Below is a small trained network, with its code and all its weights. Each question gives an input and a target symbol and asks what happens when units are switched off, that is, made to give their printed mean instead of their output.

import numpy as np


def w(rows, s, z=0):
    codes = np.array(rows[::2]) - 128.0
    scale = np.full(codes.shape[1], s)
    scale[-1] = z or s
    return codes * scale


def f(y):
    return y / 2 * (1 + np.tanh(0.7978845608 * (y + 0.044715 * y**3)))


def softmax(a):
    e = np.exp(a - a.max(-1, keepdims=True))
    return e / e.sum(-1, keepdims=True)


def log_softmax(a):
    a = a - a.max(-1, keepdims=True)
    return a - np.log(np.exp(a).sum(-1, keepdims=True))


def net(x, mask):
    ids = ['εζηλμξπτφω'.index(c) for c in x.split()]
    T = len(ids)
    res = E[ids] + P[:T]
    r = res
    for j in range(3):
        rows = slice(3 * j, 3 * j + 3)
        q, k, v = (r @ M[0][rows].T for M in (Q, K, V))
        z = softmax(np.where(np.tri(T) > 0, q @ k.T / 3**0.5, -1e9)) @ v
        o = O[0][rows]
        res = res + np.where(mask[j], z, o[:, -1]) @ o[:, :-1]
    y = f(res @ A[0][:, :-1].T + A[0][:, -1])
    res = res + np.where(mask[3:27], y, B[0][:, -1]) @ B[0][:, :-1]
    return log_softmax(res[-1] @ U[:, :-1].T + U[:, -1])


Q, K, V, O, A, B = {}, {}, {}, {}, {}, {}
E = w([
[177,130,138,205,164,92,45],'ε',
[107,136,187,179,165,122,110],'ζ',
[48,175,187,84,106,143,132],'η',
[136,184,86,141,132,62,67],'λ',
[56,207,63,119,91,126,186],'μ',
[119,173,61,215,148,98,152],'ξ',
[41,152,165,183,141,154,208],'π',
[210,18,86,167,69,191,200],'τ',
[152,58,77,42,18,128,144],'φ',
[210,10,155,3,147,102,115],'ω',
],0.0077)
P = w([
[93,114,117,142,92,152,81],'0',
[196,169,223,123,37,54,181],'1',
[109,61,138,170,152,2,202],'2',
[87,70,51,97,190,235,83],'3',
[189,181,204,124,135,250,165],'4',
[108,122,194,142,86,48,162],'5',
],0.0078)
Q[0] = w([
[161,105,115,112,106,128,149],'h1',
[175,90,105,100,94,127,151],'h1',
[170,88,100,98,103,128,140],'h1',
[55,103,98,156,107,37,107],'h2',
[134,247,192,152,119,110,125],'h2',
[116,113,46,93,165,213,83],'h2',
[76,140,131,160,104,48,115],'h3',
[158,248,204,162,102,124,133],'h3',
[132,100,167,158,78,66,174],'h3',
],0.013)
K[0] = w([
[87,105,94,127,151,175,81],'h1',
[71,109,90,126,157,181,69],'h1',
[85,126,106,124,153,165,88],'h1',
[139,195,102,100,144,250,35],'h2',
[2,95,71,166,248,82,106],'h2',
[168,200,218,156,94,71,157],'h2',
[64,180,65,84,180,223,27],'h3',
[20,50,46,147,238,73,151],'h3',
[126,48,78,107,143,229,62],'h3',
],0.01)
V[0] = w([
[104,174,195,173,57,50,143],'h1',
[55,134,106,158,146,156,68],'h1',
[121,162,214,160,55,36,154],'h1',
[242,31,135,78,97,134,106],'h2',
[106,110,47,67,39,152,148],'h2',
[26,152,251,7,94,161,253],'h2',
[154,115,140,245,136,164,225],'h3',
[136,196,13,60,69,98,169],'h3',
[77,185,51,199,95,161,246],'h3',
],0.0067)
O[0] = w([
[96,150,107,105,116,173,116,234],'h1',
[132,117,160,117,133,137,142,118],'h1',
[98,150,96,111,110,170,112,249],'h1',
[197,110,107,134,123,158,171,218],'h2',
[128,136,161,92,167,170,184,131],'h2',
[97,129,247,169,108,97,184,180],'h2',
[128,85,121,94,112,50,104,200],'h3',
[136,162,154,110,193,126,145,11],'h3',
[87,118,161,70,163,72,116,94],'h3',
],0.013,0.002)
A[0] = w([
[86,171,144,167,114,167,102,160],'n1',
[127,136,114,107,123,108,146,169],'n2',
[173,104,110,133,133,109,145,25],'n3',
[138,102,115,33,150,89,75,192],'n4',
[71,170,122,57,185,78,82,115],'n5',
[86,85,100,134,137,78,125,252],'n6',
[108,116,157,199,93,155,120,234],'n7',
[93,222,136,97,213,172,125,165],'n8',
[78,147,85,177,99,140,69,164],'n9',
[86,207,123,183,140,185,142,112],'n10',
[127,224,67,173,138,179,116,44],'n11',
[85,153,97,123,110,146,75,161],'n12',
[150,125,111,105,116,90,172,63],'n13',
[112,123,93,195,103,145,129,177],'n14',
[160,101,163,149,166,110,181,58],'n15',
[116,127,211,103,116,91,136,210],'n16',
[162,143,82,142,75,166,111,91],'n17',
[162,113,130,122,102,147,105,146],'n18',
[129,131,63,173,102,139,177,131],'n19',
[156,168,39,36,167,166,86,142],'n20',
[67,153,116,87,129,72,72,113],'n21',
[121,108,128,100,133,105,102,191],'n22',
[128,168,166,92,255,126,179,100],'n23',
[59,231,199,157,138,85,116,43],'n24',
],0.0091,0.0043)
B[0] = w([
[113,182,158,187,136,57,119,205],'n1',
[135,105,142,128,124,151,117,146],'n2',
[109,135,144,154,173,72,105,142],'n3',
[116,143,111,120,66,213,190,180],'n4',
[188,46,254,103,172,165,72,167],'n5',
[164,127,168,93,83,148,125,216],'n6',
[120,150,91,75,68,136,189,253],'n7',
[219,163,81,103,221,19,167,177],'n8',
[131,172,134,132,93,67,79,234],'n9',
[184,214,170,180,178,115,124,188],'n10',
[141,119,142,221,218,182,40,170],'n11',
[151,124,144,152,112,37,84,208],'n12',
[130,113,169,179,182,136,88,139],'n13',
[120,154,128,95,98,154,118,205],'n14',
[180,119,134,151,130,69,92,182],'n15',
[91,77,55,135,133,186,155,232],'n16',
[57,105,92,97,160,156,100,187],'n17',
[89,115,97,107,145,114,138,167],'n18',
[129,123,170,84,132,171,85,190],'n19',
[143,18,70,207,130,120,195,178],'n20',
[151,105,240,124,111,123,74,185],'n21',
[138,138,131,111,88,168,147,163],'n22',
[150,179,35,10,92,151,105,166],'n23',
[7,83,94,145,206,137,144,196],'n24',
],0.0074,0.0058)
U = w([
[116,71,50,46,30,224,254,252],'ε',
[242,75,239,144,145,67,117,151],'ζ',
[198,118,147,240,208,9,119,105],'η',
[203,215,76,103,151,62,172,55],'λ',
[46,70,203,151,138,171,87,32],'μ',
[44,169,100,209,160,83,212,109],'ξ',
[119,225,147,80,38,70,49,188],'π',
[74,88,33,165,160,142,66,45],'τ',
[138,175,181,176,156,239,102,79],'φ',
[108,135,127,41,204,118,79,84],'ω',
],0.0048,0.0036)

Each question gives the input, a string of symbols that net reads in full, and the target symbol t.
The units are the heads (3 rows each of Q, K, V and O) and the neurons (one row each of A and B). Each row of codes is followed by its name. A weight is (code - 128) times the scale printed after its matrix; where a second scale follows, it is the last column's (O, A, B and U).
mask holds one flag per unit, heads first, then neurons. A switched-off unit (its flag False) gives its mean, the last column of its rows in O or B, instead of its output. The means were averaged over made-up inputs and are rounded, as every weight is.
A unit's drop is (log p(t) with every unit on - log p(t) with that unit switched off) / (log p(t) with every unit on - log p(t) with every unit switched off).
The circuit of an input: a set's keep is (log p(t) with only the set's units on - log p(t) with every unit switched off) / (log p(t) with every unit on - log p(t) with every unit switched off). Starting from the 12 units with the biggest drops (on a tie, the unit counted first), units are removed one at a time, each time the one whose removal leaves the highest keep (on an exact tie, the one counted first), for as long as the keep stays at least 0.8.
circuit, biggest first: the units of the circuit, biggest drop first
most important unit: the unit with the biggest drop
k most important neurons: the k neurons with the biggest drops, biggest first
which heads matter: for each layer, one digit per head in row order, 1 if its drop is at least 0.15 and else 0, layers parted by /
drop of u: that unit's drop, to one decimal
input φ ζ ω τ ω, target ζ: circuit, biggest first : (h1)
input ω ζ ξ, target φ: circuit, biggest first : (h3, n11, n19, h1)
input π η μ μ ω ε, target ω: which heads matter : 011
input τ τ π ζ μ ω, target ε: circuit, biggest first : (n4, n16, h3)
input ζ ω τ μ, target φ: 3 most important neurons : (n11, n10, n19)
input τ τ ξ, target ε: which heads matter : 011
input ω ζ ζ τ τ, target ζ: which heads matter : 100
input φ μ ζ, target λ: 2 most important neurons : (n8, n23)
input ζ ζ φ φ η, target λ: which heads matter : 011
input π ξ ζ, target μ: which heads matter : 011
input φ μ η τ ζ, target ξ: which heads matter : 010
input λ ζ η, target η: which heads matter : 111
input ζ η ζ φ τ μ, target λ: 3 most important neurons : (n8, n23, n10)
input ω π ω τ τ τ, target η: circuit, biggest first : (h1)
input ξ ζ ω, target ε: which heads matter : 000
input ζ ξ τ μ, target ζ: 2 most important neurons : (n5, n21)
input ω λ ζ ξ, target η: which heads matter : 001
input ζ μ ζ η, target ω: 4 most important neurons : (n8, n23, n24, n5)
input λ ζ μ, target η: which heads matter : 111
input ζ ζ ζ η ε, target π: which heads matter : 011
input μ ζ ω μ, target π: which heads matter : 010
input π τ λ ζ ζ η, target π: which heads matter : 111
input φ ζ π ζ μ, target μ: most important unit : h3
input ε ω ζ ω, target ζ: which heads matter : 110
input φ μ τ ζ, target ω: 2 most important neurons : (n23, n8)
input τ ω μ ζ ζ τ, target ζ: which heads matter : 110
input ζ τ ζ λ, target ε: most important neuron : (n4)
input η ζ τ ζ η, target ε: 2 most important neurons : (n4, n20)
input ξ ζ ζ, target ζ: 2 most important neurons : (n5, n21)
input π ζ ω ζ, target π: drop of h1 : 0.2
